Known rows, with every step that occurs
bunoz > sozos > limup > mumegi: -0.568	0.459	0.644	-0.281	0.057	-0.609	-1.314	0.383	1.684	0.304	0.106	-1.047	-0.724	0.254	-0.541	0.675	-0.291	0.855	0.399	0.326	-0.269	-0.073	0.734	0.208	-0.517	-0.662	2.588	0.006	0.197	0.832	-0.774	0.186	-0.896	-0.110	2.284	-0.078	-1.120	0.124	0.415	-0.756	0.247
zesusib > sozos > mumegi > sola > depe: 0.323	0.938	1.068	-0.474	-0.269	-1.094	1.127	-0.193	0.694	-0.289	0.405	0.730	-0.059	1.096	-1.208	-0.169	0.303	0.005	0.717	0.340	-0.108	-0.132	0.337	-0.363	0.580	-0.097	5.547	0.056	-0.282	0.003	-0.066	-0.032	-0.968	0.232	0.746	0.344	1.537	0.300	0.999	-0.483	-1.068
taduz > zesusib > sozos > mumegi: 0.382	0.313	0.497	0.293	-0.078	-0.664	-0.713	0.392	0.531	0.670	0.403	-0.443	0.468	0.541	-1.612	-0.050	0.021	0.188	-1.183	-0.348	-0.586	-0.079	0.565	-0.294	-0.548	0.330	1.221	0.692	-0.510	-0.992	0.175	-0.101	-2.133	1.021	4.014	0.564	-1.129	0.403	0.280	-0.964	-0.859
bunoz > dala > depe > mumegi > sola > zesusib > sozos > taduz: -1.278	0.170	1.731	-0.375	-1.027	-0.369	1.447	0.046	1.397	0.455	0.164	0.016	1.347	-0.121	-1.018	0.979	0.398	-0.459	0.431	0.513	-0.480	-0.064	-0.467	0.076	1.196	1.230	2.578	-0.887	0.106	1.491	-0.339	-0.083	2.792	0.726	1.189	2.181	-0.115	0.088	1.956	-0.809	-0.690
depe > dala > mumegi > milosok > sola > zesusib > bunoz: -0.139	0.556	2.525	-0.864	-1.191	-0.616	-0.683	-0.068	-1.743	1.332	0.164	0.623	0.121	0.215	0.374	-0.431	-0.154	-0.582	-0.195	0.612	-0.025	-0.211	-0.672	0.044	-0.064	-0.271	1.993	-0.184	0.387	-0.317	-0.869	-0.138	-1.757	0.013	-2.525	1.985	1.145	-0.066	0.069	0.663	-0.230
taduz > sozos > limup > milosok > sola > mumegi: -0.697	1.308	0.800	0.352	-0.082	0.381	0.007	0.073	-0.988	0.715	0.284	-0.441	-1.298	1.916	0.556	-0.202	0.610	0.349	0.630	-0.024	-0.094	-0.384	-0.783	-0.240	-1.255	-0.277	1.458	0.367	0.451	0.551	-1.435	-0.221	-1.626	0.869	-2.631	0.055	-0.393	0.284	0.806	-0.232	-0.684
milosok > sozos > taduz > zesusib > bunoz > dala: -1.368	0.082	0.589	0.752	-0.523	-0.578	-2.451	0.598	-1.312	0.902	0.406	-0.365	0.983	-1.064	-1.157	0.838	-0.142	-0.315	-1.127	-0.487	-0.740	0.310	-0.133	-0.323	0.381	-0.087	-3.536	0.370	-1.315	0.137	-0.167	-0.180	-0.617	0.759	5.763	1.105	-2.546	0.145	0.104	-0.395	0.754
mumegi > milosok > sozos > taduz > zesusib: 0.103	0.300	0.640	1.150	-0.212	-1.096	-1.397	0.444	-0.682	-0.023	0.290	-2.538	-0.048	0.623	-3.284	1.049	-0.341	0.110	-0.157	-0.378	0.152	0.251	-0.278	-0.942	-0.488	-0.577	-4.947	-0.361	-0.970	-0.008	-0.295	-0.404	-0.101	0.979	4.334	-0.580	-0.842	0.497	0.423	0.005	1.312
milosok > sola > mumegi > depe > dala: -0.098	0.535	0.097	-0.219	-0.542	0.346	0.673	-0.475	-0.714	0.253	0.644	0.126	0.209	0.279	3.979	-0.938	0.643	-2.159	0.049	0.614	0.603	0.124	-1.069	0.162	-0.076	0.418	4.866	0.132	0.660	0.946	0.186	-0.148	-1.671	-0.486	-3.503	1.189	1.952	0.029	1.838	0.036	-0.999
limup > mumegi > sola > zesusib: 0.116	0.669	1.651	-0.851	0.096	-0.083	1.632	0.170	-1.336	-0.247	0.176	-0.463	-0.315	0.203	-0.568	0.560	0.155	-0.844	1.024	0.551	0.114	0.087	-0.208	-0.708	-0.245	0.177	3.827	-1.404	-0.335	-0.510	-0.046	0.039	-0.744	-0.421	-0.548	-0.321	1.315	-0.013	0.890	0.613	-0.802
milosok > limup > sozos > bunoz: -0.585	0.728	1.418	0.094	-0.754	-0.075	-0.125	0.396	-1.831	0.063	0.035	-0.121	-1.655	0.477	0.254	0.916	-0.066	0.282	-0.805	-0.010	-1.155	0.348	-0.442	-0.768	0.245	-0.412	1.385	-0.681	1.000	0.710	0.132	-0.155	-2.620	0.266	1.420	-0.780	-1.935	0.502	-0.412	1.020	-0.490
taduz > zesusib > sola > depe > mumegi > milosok > limup > sozos > bunoz > dala: -1.064	0.990	2.868	0.868	-0.999	-1.241	-0.866	0.373	-2.071	0.045	0.400	1.267	-1.073	0.847	0.917	1.896	0.392	-1.158	0.339	0.184	-0.611	0.087	-1.385	-0.548	-1.721	0.571	8.304	-0.890	2.733	0.012	0.682	-0.567	-0.552	0.832	0.428	-0.320	-2.461	0.570	1.093	0.769	0.493
milosok > limup > mumegi > sola > zesusib > bunoz > dala: -1.628	1.476	3.167	-0.917	0.245	0.106	0.162	0.349	-2.847	0.872	0.436	1.100	-0.110	-0.588	0.615	2.134	0.194	-0.961	0.328	0.585	-0.651	0.210	-0.490	-0.315	0.276	-0.024	6.620	-0.840	-0.155	0.124	-0.777	0.119	-2.108	-0.613	-0.389	0.459	-0.584	-0.111	0.656	0.799	-0.836
bunoz > sozos > taduz > zesusib > dala > depe > mumegi: -0.458	0.022	-0.816	0.748	-0.705	-0.528	-0.686	0.365	3.248	0.176	-0.098	-0.882	1.288	-1.291	1.859	0.778	-0.064	-0.576	0.709	0.179	0.061	-0.087	0.437	0.321	-0.246	0.171	0.031	-1.015	0.216	1.162	-0.179	-0.034	2.887	0.575	6.008	1.591	-1.299	0.062	1.664	-0.748	1.128
mumegi > sola > depe > dala: 0.289	0.671	0.192	-0.390	-0.738	-0.612	0.548	-0.561	-0.702	-0.757	0.326	0.899	0.434	0.010	0.977	-1.061	0.360	-1.387	1.098	0.555	0.770	0.013	-0.305	-0.281	0.916	-0.112	4.121	-0.619	1.197	0.719	0.101	-0.090	0.327	-0.595	-3.627	0.225	2.143	-0.100	0.619	0.382	0.004
mumegi > milosok > limup > sozos > bunoz > zesusib > dala: -0.858	0.784	2.429	0.287	-0.322	-0.712	-1.134	0.199	-2.114	0.352	0.048	-0.435	-1.604	-0.227	-0.420	2.721	-0.649	0.473	-0.347	0.023	-1.182	0.379	-0.914	-1.088	-1.159	-0.356	1.604	-0.677	1.116	0.409	-0.094	-0.136	-1.682	-0.045	2.839	-1.913	-1.816	0.469	-0.306	0.718	0.655
sozos > bunoz > dala > mumegi > milosok > sola > depe > zesusib: -0.376	-0.165	1.955	-0.344	-1.118	-1.263	-0.120	-0.004	-1.886	0.120	0.150	0.340	-0.024	-0.024	0.399	0.572	0.126	-0.223	0.600	0.393	-0.349	-0.341	-1.251	-0.544	-1.085	0.670	3.663	0.712	1.451	-0.303	0.205	-0.274	0.472	-0.252	-1.786	0.276	0.502	-0.145	0.786	0.703	-0.495
sozos > limup > mumegi > depe > dala > zesusib: -0.232	0.561	1.937	-0.855	-0.142	-0.147	-1.330	0.017	-1.140	-0.068	1.073	-0.759	0.866	-1.155	0.246	-0.192	-0.032	-1.004	0.160	0.218	0.229	0.305	0.124	-0.038	-1.347	-0.224	2.456	0.357	1.445	1.031	0.120	0.111	-2.452	-0.989	-2.389	0.566	-0.378	0.003	0.416	-0.577	1.131
sozos > mumegi > depe > dala: -0.059	0.375	1.027	-0.358	-0.411	-0.050	0.207	-0.104	-0.463	0.062	0.851	-0.199	1.066	-0.399	1.497	-1.115	0.342	-1.365	-0.628	0.420	0.179	0.127	0.203	0.056	0.019	0.214	3.335	0.529	0.400	0.449	0.184	-0.018	-1.769	-0.498	-1.796	0.890	0.290	-0.028	0.692	-0.819	0.200
milosok > mumegi > depe > sola > zesusib: -0.529	0.999	0.460	-0.791	0.001	0.038	0.275	0.144	-0.886	0.074	0.237	0.050	0.117	0.218	2.117	0.599	0.315	-1.351	0.774	1.021	0.474	0.561	-0.306	-0.390	-0.101	1.272	3.089	-0.946	-0.588	-0.429	1.117	-0.020	-0.821	-0.642	-1.789	0.526	1.143	-0.372	2.088	0.429	-0.883
sola > depe > zesusib > dala > mumegi > milosok: 0.141	0.365	1.292	-0.641	-0.417	-1.195	-0.184	0.159	0.688	-0.038	-0.077	1.026	0.263	-0.839	1.659	0.597	-0.336	-0.189	1.191	0.476	0.551	-0.253	-0.405	0.067	-1.293	0.142	1.743	-0.454	1.403	-0.620	-0.013	-0.101	1.596	-0.385	-3.081	0.800	1.700	-0.354	0.200	0.819	1.382
dala > zesusib > bunoz > sozos: -0.297	-0.193	-1.235	-0.522	0.264	-0.630	-2.679	0.169	1.924	0.759	-0.175	0.617	0.671	-1.081	-1.542	0.363	-0.390	0.817	0.570	-0.330	-0.391	-0.285	0.479	0.359	-0.708	-0.366	-0.372	0.148	-0.666	-0.399	-0.369	0.277	-1.668	-0.309	1.398	1.490	-0.670	-0.097	-0.376	-0.124	1.520
bunoz > sozos > mumegi > depe > dala: -0.118	0.178	-0.238	-0.418	-0.409	-0.560	-0.790	0.024	1.988	0.265	0.493	-0.327	0.880	-0.330	1.473	-0.903	0.229	-0.691	-0.382	0.427	0.069	-0.042	0.454	0.288	0.398	0.099	3.850	0.463	0.000	0.732	-0.077	0.088	-1.415	-0.327	-0.348	1.212	0.231	-0.086	0.947	-1.164	0.671
taduz > sozos > mumegi > depe > sola > zesusib > bunoz: -1.230	1.165	0.463	-1.178	-0.709	-0.399	-0.121	0.256	0.162	0.804	0.209	1.159	1.010	-0.150	0.619	-0.732	0.474	-0.666	1.176	0.532	-0.091	0.125	0.650	-0.224	-0.570	0.618	0.227	-0.581	-1.013	-1.543	0.262	-0.036	-2.386	-0.202	-1.031	2.343	0.124	-0.317	0.771	-1.023	-0.024
bunoz > dala > depe > sola > mumegi > milosok > limup > sozos > taduz > zesusib: -1.497	1.224	1.335	1.529	-0.678	-0.819	-0.525	0.392	-1.265	0.402	0.580	-0.979	0.298	0.466	-2.415	2.323	0.228	-1.525	0.720	0.678	0.306	0.699	-0.478	-0.693	-2.096	0.615	5.067	-0.940	2.099	0.771	-0.298	-0.325	0.518	0.318	0.901	0.379	-2.445	0.264	2.139	-0.136	-0.295
milosok > limup > sozos > mumegi > sola > zesusib: -0.398	1.445	2.789	-0.472	-0.076	0.041	1.470	0.647	-3.320	0.393	0.363	-0.262	-1.048	1.144	-1.826	0.985	0.379	-0.692	-0.133	0.506	-0.383	0.120	-0.201	-0.968	-0.363	0.323	3.824	-1.205	-0.114	-0.312	-0.656	-0.023	-2.758	0.503	-1.472	-0.324	0.205	0.368	-0.042	0.881	-1.594
bunoz > zesusib > dala > mumegi > depe > sola: -0.167	0.383	0.827	-0.726	-1.113	-0.983	-0.811	-0.371	1.060	0.110	0.544	1.357	0.873	-1.386	2.021	0.680	-0.214	-0.496	1.297	0.750	0.211	0.732	-0.069	-0.442	-1.486	1.199	0.906	-0.256	0.839	0.113	1.201	0.036	2.726	-0.668	1.563	-0.380	0.128	-0.427	1.631	-1.004	-0.345
taduz > zesusib > sozos > bunoz > dala > depe: -0.797	-0.419	0.033	0.357	-1.009	-0.530	-0.646	0.061	0.568	0.439	-0.059	0.798	1.289	-0.898	0.598	0.711	0.137	-0.461	-1.409	-0.385	-1.101	0.347	-0.249	-0.254	1.184	1.050	3.341	0.615	1.188	0.469	0.487	-0.064	-0.431	0.576	5.673	1.314	-2.701	0.240	1.017	-0.928	-0.771
bunoz > dala > mumegi > sola: -0.485	0.204	0.966	-0.258	-0.656	-0.698	0.710	-0.219	-0.092	0.150	0.562	1.056	0.270	-0.185	-0.261	0.519	0.123	-0.568	0.238	0.354	0.058	0.087	-0.467	0.090	-0.133	0.671	4.236	0.039	0.864	0.231	-0.306	0.010	2.505	-0.291	-0.170	-0.124	-0.074	-0.367	1.033	-0.581	-0.775
limup > mumegi > milosok > sozos > bunoz > zesusib > dala > depe: -0.146	0.318	1.885	0.032	-0.774	-1.530	-0.570	0.224	-0.726	-0.047	0.435	-0.560	-0.178	-1.284	1.103	1.903	-0.478	0.052	-0.165	0.074	-0.772	0.993	-0.375	-1.314	-1.163	-0.630	3.145	-0.525	1.322	0.440	-0.037	0.120	-1.442	-0.536	4.016	-1.086	-1.143	0.280	1.254	-0.322	0.931
limup > mumegi > sola > depe > dala > zesusib > bunoz: 0.285	0.992	1.178	-1.062	-0.429	-0.945	-0.846	-0.303	-1.284	-0.389	0.869	1.134	0.877	-1.294	-0.218	-0.626	0.075	-1.244	1.549	0.314	0.274	0.162	0.168	-0.448	-1.082	-1.027	6.549	-0.593	1.125	-0.172	0.143	0.142	-2.708	-1.493	-3.140	0.901	1.319	-0.131	0.506	0.601	1.129
milosok > mumegi > sola > zesusib: -0.124	0.949	0.683	-0.534	0.597	0.148	1.195	0.149	-1.721	0.105	0.138	-0.575	-0.425	0.703	0.474	0.679	0.196	-1.112	0.330	0.579	0.127	0.028	-0.519	-0.459	0.230	0.764	3.657	-1.268	-0.932	-0.703	-0.108	0.062	-1.151	-0.336	-1.214	-0.117	1.587	-0.190	1.169	0.923	-1.118
depe > dala > mumegi > sola > zesusib > sozos: 0.480	0.500	1.399	-1.296	-1.411	-1.044	0.530	-0.096	1.239	0.703	0.236	1.025	0.314	0.389	0.138	-0.985	-0.032	-0.223	-0.500	0.501	-0.254	-0.055	-0.404	-0.101	1.340	0.792	1.810	-0.908	0.831	0.286	-0.117	-0.078	0.024	0.551	-2.113	1.703	1.500	-0.085	0.448	-0.127	-1.070
limup > milosok > sozos > mumegi > sola > zesusib > bunoz > dala > depe: -1.391	0.961	2.745	-0.490	-0.675	-0.115	0.333	0.450	-2.932	1.002	0.569	1.670	1.128	-0.369	-1.088	0.992	0.639	-0.787	-0.446	0.388	-0.391	0.502	-0.397	-0.785	0.863	0.430	6.064	0.022	-0.089	0.494	-1.365	0.152	-1.662	0.307	-1.238	1.326	-1.178	0.136	1.221	0.039	-0.337
depe > mumegi > milosok > limup > sozos > bunoz: -0.997	1.212	2.290	0.395	-1.045	-0.699	-0.259	0.262	-1.085	0.159	0.374	-0.668	-2.056	1.291	-0.752	1.774	-0.195	0.392	0.044	0.387	-0.545	0.147	-0.819	-0.438	-1.276	-0.715	3.393	-1.028	2.080	0.739	-0.254	-0.366	-1.658	0.168	-1.035	-0.901	-1.842	0.720	0.665	0.934	0.637
depe > zesusib > bunoz > sozos > limup > milosok: -1.278	0.416	0.415	-0.738	-0.311	0.128	-3.362	0.225	1.665	1.285	-0.259	0.203	0.381	-0.068	-2.131	0.637	-0.294	1.550	0.523	0.078	-0.449	-0.398	0.287	0.030	-0.345	-0.229	-0.554	0.435	-0.216	0.650	-1.265	0.065	-1.173	0.181	-2.035	0.726	-1.880	0.176	-0.516	0.137	1.642
bunoz > zesusib > dala > mumegi: 0.161	-0.071	1.109	-0.248	-0.383	-0.704	-0.848	0.042	0.240	0.428	0.235	0.638	0.408	-1.389	1.373	0.500	-0.460	0.266	0.017	0.101	-0.524	0.124	-0.041	-0.188	-1.449	0.728	-0.371	-0.024	0.669	-0.289	0.188	0.161	1.705	-0.020	2.767	-0.230	-0.444	-0.253	0.104	-0.476	-0.221
dala > zesusib > sola > mumegi > depe: 0.462	-0.019	-0.012	-0.322	0.711	-0.099	0.337	-0.159	0.977	0.041	0.510	0.971	0.788	-0.182	1.628	-0.165	0.403	-1.641	1.087	0.032	0.255	-0.070	-0.757	0.228	-2.027	1.407	4.080	-0.643	0.485	-0.477	0.809	-0.030	-1.121	-0.199	-2.051	1.239	0.775	-0.024	1.206	-0.175	0.360

Rows
-1.845	0.773	1.913	0.768	-0.417	0.188	-2.238	0.659	-2.367	0.949	0.302	-0.264	0.130	-0.715	-1.670	1.863	-0.054	-0.394	-0.962	-0.369	-1.233	0.336	-0.133	-0.462	-0.197	-0.359	0.260	-0.032	-0.537	0.399	-0.290	-0.215	-1.406	0.676	5.010	0.589	-3.570	0.337	-0.358	0.391	0.456
milosok > limup > sozos > taduz > zesusib > bunoz > dala
-1.241	0.844	1.245	-1.240	-0.752	-0.720	-1.171	0.096	1.216	1.110	-0.239	0.695	0.129	0.224	-1.382	0.335	-0.424	0.297	1.204	0.874	-0.094	-0.474	0.466	0.481	0.713	0.602	0.967	-1.087	-0.227	0.372	-1.448	0.182	-0.059	0.110	2.224	1.965	-0.209	0.023	0.270	-0.221	-0.648
dala > mumegi > sola > zesusib > bunoz > sozos > limup
-0.559	0.279	1.572	0.643	-0.894	-1.296	-0.900	0.167	0.724	0.217	0.513	-1.300	0.723	-0.898	-0.433	1.711	-0.327	0.229	0.549	0.165	-0.086	0.540	-0.348	-0.595	-1.498	-0.192	-2.094	-0.660	0.616	1.240	-0.511	-0.060	2.253	0.398	2.377	0.010	-0.620	0.287	1.477	-0.779	1.673
bunoz > zesusib > dala > depe > mumegi > milosok > sozos > taduz
0.390	0.327	1.293	1.071	-0.703	-1.518	-1.023	0.380	0.904	0.313	0.635	-1.398	-0.139	1.272	-1.708	0.689	-0.011	-0.231	0.270	-0.234	0.069	0.105	-0.640	-0.610	-1.752	-0.089	-2.129	-1.067	-0.193	-0.184	0.163	-0.583	1.019	1.524	2.220	-0.249	-0.987	0.533	1.056	-0.448	1.522
depe > mumegi > milosok > sozos > taduz > zesusib > sola
-0.422	1.342	-0.374	-0.899	0.027	-0.357	-1.927	-0.072	1.302	0.222	0.007	0.831	-0.002	0.301	0.043	0.816	0.231	0.242	1.810	0.434	-0.060	-0.060	-0.192	-0.692	-0.243	-0.406	7.371	-0.514	-0.809	-0.257	-0.446	0.077	-1.397	-0.742	-3.521	0.045	0.925	-0.120	1.560	1.419	1.355
limup > milosok > mumegi > sola > depe > zesusib > bunoz > sozos
-0.033	0.098	2.447	-0.039	-1.410	-1.173	-0.393	-0.034	-1.782	0.473	0.195	-0.189	-1.615	0.061	-0.233	1.488	-0.538	0.429	-0.218	0.122	-1.098	0.321	-1.084	-1.135	-1.838	-0.261	2.497	-0.109	0.851	-0.228	0.169	-0.176	-0.250	0.078	3.867	-1.504	-0.626	0.295	0.417	0.230	-0.390
limup > sozos > bunoz > zesusib > dala > mumegi > milosok > sola
0.320	0.152	0.288	0.581	-0.244	-0.096	-0.042	-0.168	1.050	0.060	0.674	-0.821	1.465	-0.028	2.250	-1.190	0.409	-2.674	0.290	0.235	0.164	-0.079	-0.583	-0.063	-0.702	1.297	2.073	-1.112	0.189	0.376	0.887	-0.424	-0.302	0.428	1.528	1.556	-0.226	0.163	1.463	-0.536	0.313
sozos > taduz > zesusib > sola > mumegi > depe > dala
-0.866	1.319	2.963	-1.082	-0.813	0.518	0.510	0.292	-1.258	0.755	-0.010	0.977	-0.672	0.266	3.815	0.489	0.480	-0.076	0.589	0.221	-0.265	-0.076	-1.016	-0.277	0.435	0.239	0.035	-0.044	-0.211	0.910	-0.888	-0.197	0.345	0.905	-0.290	0.974	0.354	-0.107	0.787	0.043	-0.122
taduz > sozos > limup > milosok > sola > zesusib > dala > mumegi > depe
-0.740	0.484	1.669	0.014	-0.931	-0.092	-0.458	0.214	-1.786	0.226	-0.033	0.624	-0.286	-1.401	1.922	1.716	-0.136	-0.196	-0.601	-0.011	-1.423	0.826	-0.363	-1.116	-0.331	0.237	2.647	-0.701	1.731	1.061	0.138	0.156	-1.404	-0.013	3.508	-0.657	-2.248	0.341	0.005	0.414	-0.429
milosok > limup > sozos > bunoz > zesusib > dala > depe
-0.428	0.716	0.437	0.402	-1.304	-1.149	-0.544	0.070	-0.563	0.309	0.494	0.927	0.099	-0.642	2.038	0.837	0.005	-0.298	0.524	0.698	-0.318	0.896	-0.808	-1.334	-1.256	1.023	2.562	-0.866	2.290	1.148	0.407	-0.010	-0.258	-0.039	0.628	-0.544	-1.668	0.221	2.215	-0.060	-0.667
limup > milosok > sozos > bunoz > zesusib > dala > depe > sola > mumegi
-0.768	-0.064	2.561	-0.377	-0.657	0.143	0.276	0.277	-2.097	0.987	-0.259	0.655	-0.858	0.793	0.220	1.180	0.329	0.818	-1.342	-0.059	-1.659	-0.250	-1.669	-0.748	1.843	0.701	2.757	0.791	-0.496	1.014	0.056	-0.277	-1.270	1.176	1.692	0.259	-1.189	0.342	0.629	0.652	-1.518
limup > milosok > sola > zesusib > sozos > bunoz > dala
-1.898	0.556	0.970	0.494	-1.703	-0.063	-0.488	-0.031	-0.374	0.364	0.614	0.332	1.409	-0.877	-2.016	1.102	0.366	-1.603	0.629	0.173	-0.214	0.540	-0.031	-0.308	-0.786	0.132	4.871	-0.853	0.624	0.559	-0.249	-0.160	1.564	0.037	3.199	1.373	-2.389	0.294	1.810	-0.571	0.589
limup > sozos > taduz > zesusib > bunoz > dala > depe > mumegi > sola
-1.118	0.945	0.834	-1.334	-0.216	0.062	-0.401	0.390	1.319	0.367	0.316	0.127	0.223	-1.230	3.600	0.474	0.141	-0.350	0.604	-0.098	-0.159	0.217	0.064	-0.077	-1.187	-0.302	0.040	-0.229	0.168	-0.223	-0.083	0.015	-1.061	-0.556	-2.252	0.654	0.251	-0.414	0.237	-0.885	1.732
taduz > sozos > limup > mumegi > depe > zesusib > dala
0.170	1.070	2.129	0.098	-1.147	-0.248	-1.977	-0.166	-1.837	0.424	0.323	0.421	-0.157	1.216	0.047	-0.394	0.441	0.023	-0.433	-0.047	-0.109	-0.025	-0.670	-0.716	0.902	-0.371	2.978	1.226	0.993	1.592	-0.297	-0.379	-1.682	1.335	-0.439	0.241	-0.319	0.660	0.508	0.275	-0.711
taduz > zesusib > sozos > limup > milosok > sola > depe > dala
0.057	-0.197	0.558	-0.175	-0.622	-0.493	-0.420	-0.582	0.477	0.160	0.625	0.364	0.982	-0.406	3.079	-1.129	0.218	-1.897	0.207	0.439	-0.669	0.042	-0.978	-0.401	-1.230	1.989	4.421	-0.776	1.543	0.242	1.224	-0.156	-1.702	-0.359	-0.152	0.589	-0.493	0.170	1.307	-0.683	-0.447
sozos > bunoz > zesusib > sola > mumegi > depe > dala
-1.848	0.342	0.114	-1.010	-0.302	0.016	-1.202	0.310	0.617	1.162	0.500	1.214	1.844	-1.396	1.108	-0.246	0.569	-0.550	-0.190	-0.346	-0.718	-0.070	0.210	0.145	-1.207	0.570	1.549	1.068	-0.766	-1.564	-0.170	0.055	-2.122	-0.452	-2.742	2.235	-0.847	-0.526	0.137	-1.416	1.414
taduz > sozos > mumegi > depe > zesusib > bunoz > dala
0.368	0.400	1.630	1.010	-0.294	-1.156	-0.325	-0.017	0.692	-0.543	0.273	-0.941	0.446	0.987	-1.272	0.362	0.158	-0.876	1.985	0.201	0.392	-0.435	-0.347	-0.290	-1.890	0.266	1.736	-1.174	0.381	-0.281	0.500	-0.578	2.050	0.929	2.177	0.278	-0.214	0.449	1.280	0.069	1.355
sozos > taduz > zesusib > sola > depe > mumegi > milosok
-1.280	0.104	-1.183	-0.560	-0.016	-0.008	-1.641	0.081	3.827	0.707	-0.098	-0.981	1.371	-0.819	0.422	0.098	-0.123	-0.397	1.456	0.438	-0.221	-0.417	0.187	0.392	-0.570	0.640	-0.491	-0.728	-1.454	0.301	-0.127	-0.009	-0.906	-0.496	0.983	2.674	0.068	0.020	1.312	-0.100	1.368
sola > mumegi > depe > zesusib > bunoz > sozos > taduz
-0.169	0.470	1.356	0.996	-0.734	-0.297	0.603	-0.050	-0.340	0.181	0.324	-1.478	0.589	-0.108	0.794	1.540	0.119	-1.240	0.840	0.229	0.508	0.073	-0.586	-0.276	-1.104	-0.541	1.298	-0.489	0.129	0.880	-0.465	-0.339	2.188	0.457	3.786	0.336	0.029	0.297	1.960	-0.201	0.536
sozos > taduz > zesusib > dala > depe > mumegi > milosok > sola
-1.200	0.464	0.241	-0.594	-0.995	-0.326	0.112	-0.021	2.641	0.457	-0.264	-0.371	1.385	-0.398	-1.063	0.406	0.087	-0.392	2.059	0.824	-0.071	-0.285	0.456	0.187	0.777	0.340	1.414	-1.916	-0.757	1.081	-0.970	0.093	1.493	0.043	2.480	2.673	0.061	0.151	1.725	-0.163	0.411
dala > depe > mumegi > sola > zesusib > bunoz > sozos > taduz
-0.373	-0.168	1.606	-0.383	-0.539	-0.728	0.119	0.109	0.203	1.334	0.421	0.211	1.068	0.366	-1.713	1.121	0.480	0.146	-1.072	-0.098	-0.538	0.119	-0.461	-0.358	-0.881	0.261	5.688	1.821	0.169	-0.277	-0.740	0.010	-1.083	0.405	-2.846	1.014	0.367	-0.031	0.938	-1.190	-0.561
bunoz > dala > depe > zesusib > sozos > mumegi > milosok > sola
-0.806	0.203	0.561	-0.284	-1.947	-1.488	-1.142	-0.135	1.592	0.392	0.553	1.386	0.798	-0.415	0.932	0.581	-0.008	-0.478	-0.315	0.368	-0.618	0.604	-0.393	-0.353	0.277	1.602	2.978	0.386	1.289	0.238	1.679	-0.330	1.062	0.190	5.090	0.795	-2.240	-0.026	2.243	-1.327	-1.187
taduz > zesusib > sozos > bunoz > dala > mumegi > depe > sola
-0.998	0.805	1.994	-0.487	-0.420	0.011	1.115	0.072	-0.968	0.462	0.113	0.690	0.013	0.438	0.666	1.697	0.421	-0.332	-0.791	0.389	-1.290	0.354	-1.172	-0.856	1.964	1.072	9.114	-0.399	0.365	1.083	-0.226	0.005	-1.071	0.153	0.918	0.407	-1.228	0.112	2.310	0.518	-1.113
limup > milosok > mumegi > sola > zesusib > sozos > bunoz > dala > depe
